Below are the code and all the weights of a small trained network. Each question names an input and a class and asks about switching units off, where a switched-off unit gives its printed mean instead of its output.

import numpy as np


def w(rows, s, z=0):
    codes = np.array(rows[::2]) - 128.0
    scale = np.full(codes.shape[1], s)
    scale[-1] = z or s
    return codes * scale


def f(y):
    return np.maximum(y, 0)


def log_softmax(a):
    a = a - a.max(-1, keepdims=True)
    return a - np.log(np.exp(a).sum(-1, keepdims=True))


def net(x, mask):
    res = np.array(x, float).reshape(1, 5) / 4 @ E
    y = f(res @ A[0][:, :-1].T + A[0][:, -1])
    res = res + np.where(mask, y, B[0][:, -1]) @ B[0][:, :-1]
    return log_softmax(res[-1] @ U[:, :-1].T + U[:, -1])


A, B = {}, {}
E = w([
[111,150,103,120,124,157,192,179,100,3,219,186],'x0',
[126,103,170,107,118,143,150,123,91,155,109,125],'x1',
[142,122,182,163,185,64,123,117,61,101,159,63],'x2',
[125,125,95,128,144,107,129,98,161,111,155,134],'x3',
[55,52,129,61,117,111,59,182,138,92,144,116],'x4',
],0.015)
A[0] = w([
[68,117,90,125,80,158,132,75,197,127,125,166,226],'N1',
[133,193,147,189,156,168,213,162,122,139,197,117,124],'N2',
[121,112,89,107,73,242,139,114,151,101,91,205,155],'N3',
[42,92,146,113,146,101,1,141,152,140,87,102,158],'N4',
[103,172,93,106,11,196,178,113,156,102,116,204,174],'N5',
[188,183,141,194,124,146,90,45,152,202,85,86,255],'N6',
[156,147,186,138,185,46,50,132,70,164,200,47,172],'N7',
[45,102,142,82,99,112,141,194,124,50,148,131,60],'N8',
[67,41,144,101,60,119,70,158,212,192,157,145,181],'N9',
[210,209,149,128,110,226,186,112,172,98,169,187,157],'N10',
[79,56,123,142,136,55,99,121,135,95,127,50,121],'N11',
[187,144,85,118,135,151,163,107,156,200,91,131,113],'N12',
],0.009,0.004)
B[0] = w([
[95,136,155,92,65,92,73,148,133,194,69,135,207],'N1',
[114,157,109,82,196,111,187,124,139,108,230,189,188],'N2',
[102,159,125,92,127,126,76,193,105,165,48,122,225],'N3',
[107,128,15,61,95,201,149,93,82,171,144,81,235],'N4',
[133,128,195,55,143,144,101,171,119,199,97,51,235],'N5',
[102,149,156,124,6,82,188,141,170,135,16,138,252],'N6',
[116,35,93,99,208,99,214,103,87,61,74,47,231],'N7',
[159,105,249,214,111,2,167,190,220,79,99,143,221],'N8',
[75,136,132,133,125,161,54,74,144,221,147,159,235],'N9',
[218,121,43,66,170,120,130,105,77,107,126,115,223],'N10',
[127,134,115,111,134,121,137,153,123,60,99,47,206],'N11',
[157,159,97,63,33,89,166,146,186,144,127,134,199],'N12',
],0.0091,0.017)
U = w([
[192,139,178,138,74,79,85,193,201,191,119,166,238],'0',
[187,117,72,22,199,152,98,170,93,151,147,63,17],'1',
[153,83,155,245,112,55,209,139,167,96,122,107,193],'2',
[190,150,109,214,229,91,181,107,3,133,225,157,176],'3',
[62,146,92,124,110,255,59,108,134,199,161,159,2],'4',
],0.008,0.00097)

Each question gives the input, the list of numbers given to net, and the class t.
The units are the neurons (one row each of A and B). Each row of codes is followed by its name. A weight is (code - 128) times the scale printed after its matrix; where a second scale follows, it is the last column's (A, B and U).
mask holds one flag per neuron, in row order. A switched-off neuron (its flag False) gives its mean, the last column of its row in B, instead of its output. The means were averaged over made-up inputs and are rounded, as every weight is.
A unit's drop is (log p(t) with every unit on - log p(t) with that unit switched off) / (log p(t) with every unit on - log p(t) with every unit switched off).
The circuit of an input: a set's keep is (log p(t) with only the set's units on - log p(t) with every unit switched off) / (log p(t) with every unit on - log p(t) with every unit switched off). Starting from all 12 units, units are removed one at a time, each time the one whose removal leaves the highest keep (on an exact tie, the one counted first), for as long as the keep stays at least 0.8.
circuit, biggest first: the units of the circuit, biggest drop first
unit that matters most: the unit with the biggest drop
k most important neurons: the k neurons with the biggest drops, biggest first
drop when u is switched off: that unit's drop, to one decimal
input [2,-5,-8,-1,6], class 0: circuit, biggest first -> (N8)
input [-6,-1,-6,-8,1], class 4: circuit, biggest first -> (N8 N9)
input [-8,-1,-1,3,2], class 4: circuit, biggest first -> (N4 N9)
input [2,-3,0,1,4], class 0: 2 most important neurons -> (N7 N8)
input [-4,7,-8,-6,2], class 4: 2 most important neurons -> (N8 N9)
input [-5,0,-1,-6,1], class 4: 2 most important neurons -> (N8 N4)
input [0,1,-4,1,3], class 4: 2 most important neurons -> (N6 N9)
input [3,-4,-4,8,1], class 0: 3 most important neurons -> (N7 N4 N1)
input [-6,4,0,7,6], class 4: 2 most important neurons -> (N9 N10)
input [0,3,3,5,-7], class 2: 2 most important neurons -> (N6 N4)
input [2,0,7,-8,7], class 2: drop when N8 is switched off -> 1.1
input [7,2,3,2,-1], class 3: drop when N10 is switched off -> 0.0
input [1,-5,-4,-7,5], class 0: drop when N4 is switched off -> -0.1
input [8,-5,1,-7,-2], class 3: unit that matters most -> N2
